Below is a small trained network, with its code and all its weights. Each question gives an input and a class and asks what happens when units are switched off, that is, made to give their printed mean instead of their output.

import numpy as np


def w(rows, s, z=0):
    codes = np.array(rows[::2]) - 128.0
    scale = np.full(codes.shape[1], s)
    scale[-1] = z or s
    return codes * scale


def f(y):
    return np.maximum(y, 0)


def log_softmax(a):
    a = a - a.max(-1, keepdims=True)
    return a - np.log(np.exp(a).sum(-1, keepdims=True))


def net(x, mask):
    res = np.array(x, float).reshape(1, 4) / 4 @ E
    y = f(res @ A[0][:, :-1].T + A[0][:, -1])
    res = res + np.where(mask, y, B[0][:, -1]) @ B[0][:, :-1]
    return log_softmax(res[-1] @ U[:, :-1].T + U[:, -1])


A, B = {}, {}
E = w([
[73,219,84,125,104,238,215,93,158],'x0',
[183,149,164,91,4,200,177,211,108],'x1',
[90,206,99,217,109,16,214,185,4],'x2',
[1,197,149,64,157,113,106,125,130],'x3',
],0.0057)
A[0] = w([
[96,142,141,61,78,201,101,156,147,195],'N1',
[121,86,142,88,134,98,83,127,130,253],'N2',
[95,117,142,142,143,110,110,134,132,165],'N3',
[186,110,120,160,98,142,147,142,115,204],'N4',
[87,160,116,140,155,127,150,106,125,223],'N5',
[83,166,102,132,156,217,139,103,160,146],'N6',
[142,161,122,146,79,162,181,150,121,185],'N7',
[108,127,130,124,150,145,124,111,137,140],'N8',
[167,126,147,115,77,187,131,147,128,140],'N9',
[173,160,120,168,97,52,163,155,88,184],'N10',
[121,168,108,150,121,122,161,136,127,81],'N11',
[37,203,120,155,153,15,156,120,98,204],'N12',
[187,31,123,156,185,144,102,81,156,152],'N13',
[117,196,126,138,94,247,188,129,130,200],'N14',
[115,99,123,112,157,139,106,97,151,228],'N15',
[179,86,130,146,114,73,133,138,107,191],'N16',
],0.011,0.0027)
B[0] = w([
[128,129,227,61,108,119,84,123,113,218],'N1',
[125,144,144,139,129,158,79,199,137,196],'N2',
[141,136,118,118,150,105,112,153,120,157],'N3',
[136,80,125,135,90,104,171,152,124,191],'N4',
[109,166,119,149,162,159,115,90,132,181],'N5',
[100,98,158,134,145,100,136,23,135,207],'N6',
[147,137,95,102,65,141,175,128,109,209],'N7',
[126,116,151,146,145,119,120,109,137,154],'N8',
[158,124,103,55,105,75,116,156,126,199],'N9',
[75,105,168,196,114,125,194,150,104,217],'N10',
[115,157,145,138,102,191,137,142,136,164],'N11',
[106,253,75,171,195,128,123,197,107,248],'N12',
[185,74,59,166,111,171,68,146,178,229],'N13',
[155,163,72,76,84,144,195,30,123,255],'N14',
[131,102,148,158,167,126,93,108,152,193],'N15',
[113,62,134,178,136,96,161,149,128,191],'N16',
],0.019,0.0096)
U = w([
[177,126,104,34,53,98,166,93,110,187],'0',
[111,113,243,76,132,133,51,144,147,93],'1',
[180,50,73,178,147,174,51,156,208,164],'2',
[90,114,153,116,184,122,127,1,170,75],'3',
[90,200,84,138,105,203,181,99,93,10],'4',
[81,63,164,197,93,80,193,183,88,158],'5',
[85,204,91,162,224,97,81,198,111,176],'6',
],0.006,0.0014)

Each question gives the input, the list of numbers given to net, and the class t.
The units are the neurons (one row each of A and B). Each row of codes is followed by its name. A weight is (code - 128) times the scale printed after its matrix; where a second scale follows, it is the last column's (A, B and U).
mask holds one flag per neuron, in row order. A switched-off neuron (its flag False) gives its mean, the last column of its row in B, instead of its output. The means were averaged over made-up inputs and are rounded, as every weight is.
A unit's drop is (log p(t) with every unit on - log p(t) with that unit switched off) / (log p(t) with every unit on - log p(t) with every unit switched off).
The circuit of an input: a set's keep is (log p(t) with only the set's units on - log p(t) with every unit switched off) / (log p(t) with every unit on - log p(t) with every unit switched off). Starting from the 12 units with the biggest drops (on a tie, the unit counted first), units are removed one at a time, each time the one whose removal leaves the highest keep (on an exact tie, the one counted first), for as long as the keep stays at least 0.8.
circuit, biggest first: the units of the circuit, biggest drop first
k most important neurons: the k neurons with the biggest drops, biggest first
drop of u: that unit's drop, to one decimal
input [4,7,5,-1], class 0: circuit, biggest first : [N9 N14]
input [3,1,7,7], class 6: circuit, biggest first : [N12]
input [4,4,0,7], class 0: circuit, biggest first : [N1 N14]
input [-3,-2,-6,7], class 1: 2 most important neurons : [N1 N12]
input [-2,-6,2,-4], class 2: 3 most important neurons : [N13 N16 N1]
input [-2,1,6,2], class 6: 2 most important neurons : [N12 N14]
input [-8,4,-8,5], class 1: 2 most important neurons : [N1 N12]
input [6,-3,0,8], class 3: 2 most important neurons : [N6 N7]
input [0,-4,4,-6], class 5: 2 most important neurons : [N10 N16]
input [3,-2,0,4], class 3: 3 most important neurons : [N6 N2 N7]
input [1,0,3,5], class 6: 2 most important neurons : [N12 N14]
input [-6,1,-3,5], class 1: 2 most important neurons : [N12 N13]
input [3,2,8,-7], class 5: 2 most important neurons : [N10 N4]
input [6,-8,-2,-2], class 3: circuit, biggest first : [N6]
input [5,2,-8,5], class 3: 2 most important neurons : [N6 N14]
input [-1,4,-4,3], class 1: 3 most important neurons : [N1 N7 N14]
input [3,-8,-5,1], class 2: 2 most important neurons : [N13 N14]
input [-7,-2,-7,8], class 2: drop of N15 : 0.1
input [2,4,2,0], class 0: drop of N12 : 0.3
input [-4,-8,-2,6], class 6: drop of N12 : 0.3
input [-7,2,2,-8], class 5: circuit, biggest first : [N10]
input [-4,5,-3,3], class 1: drop of N14 : 0.2
